Here is a tiny trained network, its code and every weight. The questions are about switching its units off for an input and a class, where a switched-off unit gives its printed mean instead of its output.

import numpy as np


def w(rows, s, z=0):
    codes = np.array(rows[::2]) - 128.0
    scale = np.full(codes.shape[1], s)
    scale[-1] = z or s
    return codes * scale


def norm(h):
    return h / np.sqrt((h * h).mean(-1, keepdims=True) + 1e-5)


def f(y):
    return y / 2 * (1 + np.tanh(0.7978845608 * (y + 0.044715 * y**3)))


def log_softmax(a):
    a = a - a.max(-1, keepdims=True)
    return a - np.log(np.exp(a).sum(-1, keepdims=True))


def net(x, mask):
    res = np.array(x, float).reshape(1, 6) / 4 @ E
    u = 0
    for l in range(2):
        y = f(norm(res) @ A[l][:, :-1].T + A[l][:, -1])
        res = res + np.where(mask[u : u + 11], y, B[l][:, -1]) @ B[l][:, :-1]
        u += 11
    return log_softmax(norm(res)[-1] @ U[:, :-1].T + U[:, -1])


A, B = {}, {}
E = w([
[136,74,58],'x0',
[177,102,186],'x1',
[1,205,121],'x2',
[87,9,121],'x3',
[192,112,68],'x4',
[24,173,106],'x5',
],0.0076)
A[0] = w([
[113,216,3,22],'0.n1',
[188,171,200,142],'0.n2',
[74,69,110,101],'0.n3',
[104,125,29,186],'0.n4',
[121,105,98,148],'0.n5',
[50,79,202,44],'0.n6',
[66,163,223,240],'0.n7',
[110,227,91,188],'0.n8',
[187,165,135,4],'0.n9',
[117,11,95,143],'0.n10',
[102,180,144,213],'0.n11',
],0.014,0.0019)
B[0] = w([
[140,98,4,231],'0.n1',
[174,199,174,221],'0.n2',
[136,98,192,186],'0.n3',
[170,97,96,199],'0.n4',
[146,99,122,145],'0.n5',
[11,57,163,199],'0.n6',
[53,229,80,254],'0.n7',
[163,171,41,244],'0.n8',
[100,123,194,167],'0.n9',
[254,68,87,249],'0.n10',
[121,168,84,196],'0.n11',
],0.018,0.0056)
A[1] = w([
[152,103,73,248],'1.n1',
[139,21,151,74],'1.n2',
[155,119,196,123],'1.n3',
[197,130,98,79],'1.n4',
[187,147,176,169],'1.n5',
[133,60,121,216],'1.n6',
[248,153,204,169],'1.n7',
[176,120,147,175],'1.n8',
[121,137,141,11],'1.n9',
[171,148,131,104],'1.n10',
[7,67,163,151],'1.n11',
],0.013,0.0014)
B[1] = w([
[168,71,125,200],'1.n1',
[205,145,205,194],'1.n2',
[112,168,173,156],'1.n3',
[81,64,114,194],'1.n4',
[91,159,193,180],'1.n5',
[147,64,164,175],'1.n6',
[92,185,249,254],'1.n7',
[101,105,177,170],'1.n8',
[136,122,119,116],'1.n9',
[99,118,143,155],'1.n10',
[21,58,128,171],'1.n11',
],0.019,0.0069)
U = w([
[5,113,97,1],'0',
[117,177,199,154],'1',
[202,74,145,223],'2',
[112,230,65,123],'3',
[160,105,11,121],'4',
],0.017,0.0029)

Each question gives the input, the list of numbers given to net, and the class t.
The units are the neurons (one row each of A and B). Each row of codes is followed by its name. A weight is (code - 128) times the scale printed after its matrix; where a second scale follows, it is the last column's (A, B and U).
mask holds one flag per neuron, layer by layer. A switched-off neuron (its flag False) gives its mean, the last column of its row in B, instead of its output. The means were averaged over made-up inputs and are rounded, as every weight is.
A unit's drop is (log p(t) with every unit on - log p(t) with that unit switched off) / (log p(t) with every unit on - log p(t) with every unit switched off).
The circuit of an input: a set's keep is (log p(t) with only the set's units on - log p(t) with every unit switched off) / (log p(t) with every unit on - log p(t) with every unit switched off). Starting from the 12 units with the biggest drops (on a tie, the unit counted first), units are removed one at a time, each time the one whose removal leaves the highest keep (on an exact tie, the one counted first), for as long as the keep stays at least 0.8.
circuit, biggest first: the units of the circuit, biggest drop first
top k neurons: the k neurons with the biggest drops, biggest first
k most important neurons of layer l: the k neurons of layer l with the biggest drops, biggest first
drop when u is switched off: that unit's drop, to one decimal
input [8,-6,-5,-1,-2,3], class 2: circuit, biggest first	0.n7
input [-5,3,-5,7,-3,-5], class 1: circuit, biggest first	0.n1; 1.n7
input [1,-6,-3,-3,7,-7], class 1: circuit, biggest first	0.n8; 1.n7; 0.n1
input [3,0,-8,-2,-1,5], class 1: 2 most important neurons of layer 0	0.n1; 0.n8
input [-1,0,3,-4,-2,1], class 3: top 2 neurons	0.n7; 0.n10
input [7,-5,-6,-4,-3,-8], class 1: circuit, biggest first	0.n1; 1.n7
input [-4,2,-5,3,6,-2], class 1: top 2 neurons	1.n7; 0.n1
input [3,7,-3,-1,2,-8], class 1: circuit, biggest first	1.n7; 0.n1
input [2,0,2,7,0,7], class 2: circuit, biggest first	0.n10; 0.n3
input [-1,-4,-4,-8,-4,7], class 4: 2 most important neurons of layer 0	0.n1; 0.n8
input [1,5,-2,2,-5,1], class 0: 2 most important neurons of layer 0	0.n6; 0.n7
input [3,2,-7,-3,2,-4], class 1: top 2 neurons	1.n7; 0.n1
input [3,7,4,-1,-7,-5], class 3: top 2 neurons	0.n7; 0.n2
input [3,8,8,6,5,1], class 2: circuit, biggest first	0.n10
input [-4,5,-1,1,-4,2], class 0: 2 most important neurons of layer 0	0.n6; 0.n8
input [0,-8,-3,6,-5,3], class 2: top 2 neurons	0.n10; 1.n2
input [-1,7,8,-7,8,-5], class 3: top 2 neurons	0.n8; 0.n1
input [2,2,-5,-2,4,-1], class 1: top 2 neurons	0.n1; 1.n7
input [-3,-8,-3,2,-4,-8], class 1: 2 most important neurons of layer 1	1.n7; 1.n5
input [-4,2,3,-8,0,-6], class 3: circuit, biggest first	0.n8
input [0,-8,-5,-8,4,-5], class 1: drop when 1.n4 is switched off	0.1
input [-3,-7,-3,-1,-3,7], class 4: drop when 0.n7 is switched off	-0.1
input [0,5,7,-6,-4,-7], class 3: drop when 0.n7 is switched off	0.2
